Below is a small trained network, with its code and all its weights. Each question gives an input and a class and asks what happens when units are switched off, that is, made to give their printed mean instead of their output.

import numpy as np


def w(rows, s, z=0):
    codes = np.array(rows[::2]) - 128.0
    scale = np.full(codes.shape[1], s)
    scale[-1] = z or s
    return codes * scale


def norm(h):
    return h / np.sqrt((h * h).mean(-1, keepdims=True) + 1e-5)


def f(y):
    return np.maximum(y, 0)


def log_softmax(a):
    a = a - a.max(-1, keepdims=True)
    return a - np.log(np.exp(a).sum(-1, keepdims=True))


def net(x, mask):
    res = np.array(x, float).reshape(1, 6) / 4 @ E
    u = 0
    for l in range(4):
        y = f(norm(res) @ A[l][:, :-1].T + A[l][:, -1])
        res = res + np.where(mask[u : u + 3], y, B[l][:, -1]) @ B[l][:, :-1]
        u += 3
    return log_softmax(norm(res)[-1] @ U[:, :-1].T + U[:, -1])


A, B = {}, {}
E = w([
[107,156,154,89,124,190,102,163,182,195],'x0',
[126,129,130,136,126,112,186,106,12,118],'x1',
[235,93,113,106,49,171,196,125,171,168],'x2',
[101,138,84,98,93,90,154,98,63,104],'x3',
[120,87,187,126,124,106,95,104,185,214],'x4',
[67,157,116,161,164,1,73,67,107,180],'x5',
],0.0082)
A[0] = w([
[80,181,144,159,86,133,220,121,72,3,24],'0.n1',
[78,202,150,164,248,160,26,173,181,51,3],'0.n2',
[158,103,4,97,113,94,149,105,27,68,66],'0.n3',
],0.006,0.00038)
B[0] = w([
[125,85,123,187,196,145,5,115,40,214,238],'0.n1',
[78,166,75,185,92,113,140,166,131,83,252],'0.n2',
[214,156,160,177,127,47,72,74,141,117,255],'0.n3',
],0.012,0.005)
A[1] = w([
[106,183,126,156,66,74,102,87,243,227,249],'1.n1',
[126,186,254,133,148,188,241,78,42,160,8],'1.n2',
[71,231,84,131,178,207,91,172,141,47,116],'1.n3',
],0.0052,0.0015)
B[1] = w([
[176,73,248,178,174,98,126,82,85,173,253],'1.n1',
[158,109,69,207,177,204,74,162,26,130,157],'1.n2',
[49,149,76,79,43,44,76,96,143,95,213],'1.n3',
],0.012,0.0053)
A[2] = w([
[165,13,181,215,100,79,17,109,196,188,253],'2.n1',
[128,209,183,76,112,86,140,152,254,68,33],'2.n2',
[222,208,42,67,171,193,31,134,57,123,73],'2.n3',
],0.0058,0.0018)
B[2] = w([
[192,232,234,150,79,87,158,88,2,13,248],'2.n1',
[156,113,85,153,148,42,7,88,107,55,144],'2.n2',
[150,113,184,167,160,45,101,94,90,145,168],'2.n3',
],0.0082,0.012)
A[3] = w([
[170,78,140,130,169,172,9,232,136,156,183],'3.n1',
[129,237,128,144,104,195,75,198,253,137,3],'3.n2',
[165,60,34,208,122,177,77,184,110,129,211],'3.n3',
],0.0062,0.0013)
B[3] = w([
[131,150,205,104,7,81,143,78,106,88,216],'3.n1',
[174,20,136,161,130,112,112,127,69,129,193],'3.n2',
[163,117,226,133,151,49,181,189,75,78,251],'3.n3',
],0.012,0.0027)
U = w([
[88,132,97,59,191,207,182,109,245,211,3],'0',
[19,160,47,141,68,147,33,174,171,134,94],'1',
[191,94,191,43,73,254,156,156,180,161,102],'2',
[170,118,213,201,122,49,46,37,72,170,232],'3',
],0.0083,0.0042)

Each question gives the input, the list of numbers given to net, and the class t.
The units are the neurons (one row each of A and B). Each row of codes is followed by its name. A weight is (code - 128) times the scale printed after its matrix; where a second scale follows, it is the last column's (A, B and U).
mask holds one flag per neuron, layer by layer. A switched-off neuron (its flag False) gives its mean, the last column of its row in B, instead of its output. The means were averaged over made-up inputs and are rounded, as every weight is.
A unit's drop is (log p(t) with every unit on - log p(t) with that unit switched off) / (log p(t) with every unit on - log p(t) with every unit switched off).
unit that matters most: the unit with the biggest drop
k most important neurons: the k neurons with the biggest drops, biggest first
k most important neurons of layer l: the k neurons of layer l with the biggest drops, biggest first
input [1,-8,-3,-1,-2,-8], class 1: unit that matters most : 1.n3
input [-6,-5,-8,-2,1,-8], class 1: 2 most important neurons : (1.n3, 0.n2)
input [0,0,-6,-4,-2,6], class 1: 2 most important neurons of layer 0 : (0.n2, 0.n3)
input [-3,1,8,-8,7,-2], class 2: 2 most important neurons of layer 2 : (2.n3, 2.n2)
input [4,-7,0,2,-4,-6], class 1: 2 most important neurons : (1.n3, 0.n3)
input [-4,-6,-6,4,-2,0], class 1: 2 most important neurons : (0.n2, 1.n3)
input [2,-7,1,0,-7,-3], class 1: 2 most important neurons : (1.n3, 0.n3)
input [8,-7,-4,-7,-7,0], class 1: 2 most important neurons : (1.n3, 0.n2)
input [5,8,-8,-6,3,-8], class 1: 2 most important neurons : (0.n2, 1.n3)
input [-8,-2,8,-6,7,-8], class 2: 2 most important neurons : (0.n3, 0.n1)
input [6,3,1,-1,1,-5], class 2: 2 most important neurons of layer 0 : (0.n3, 0.n1)
input [5,-1,-4,4,-5,2], class 1: 2 most important neurons of layer 1 : (1.n3, 1.n1)
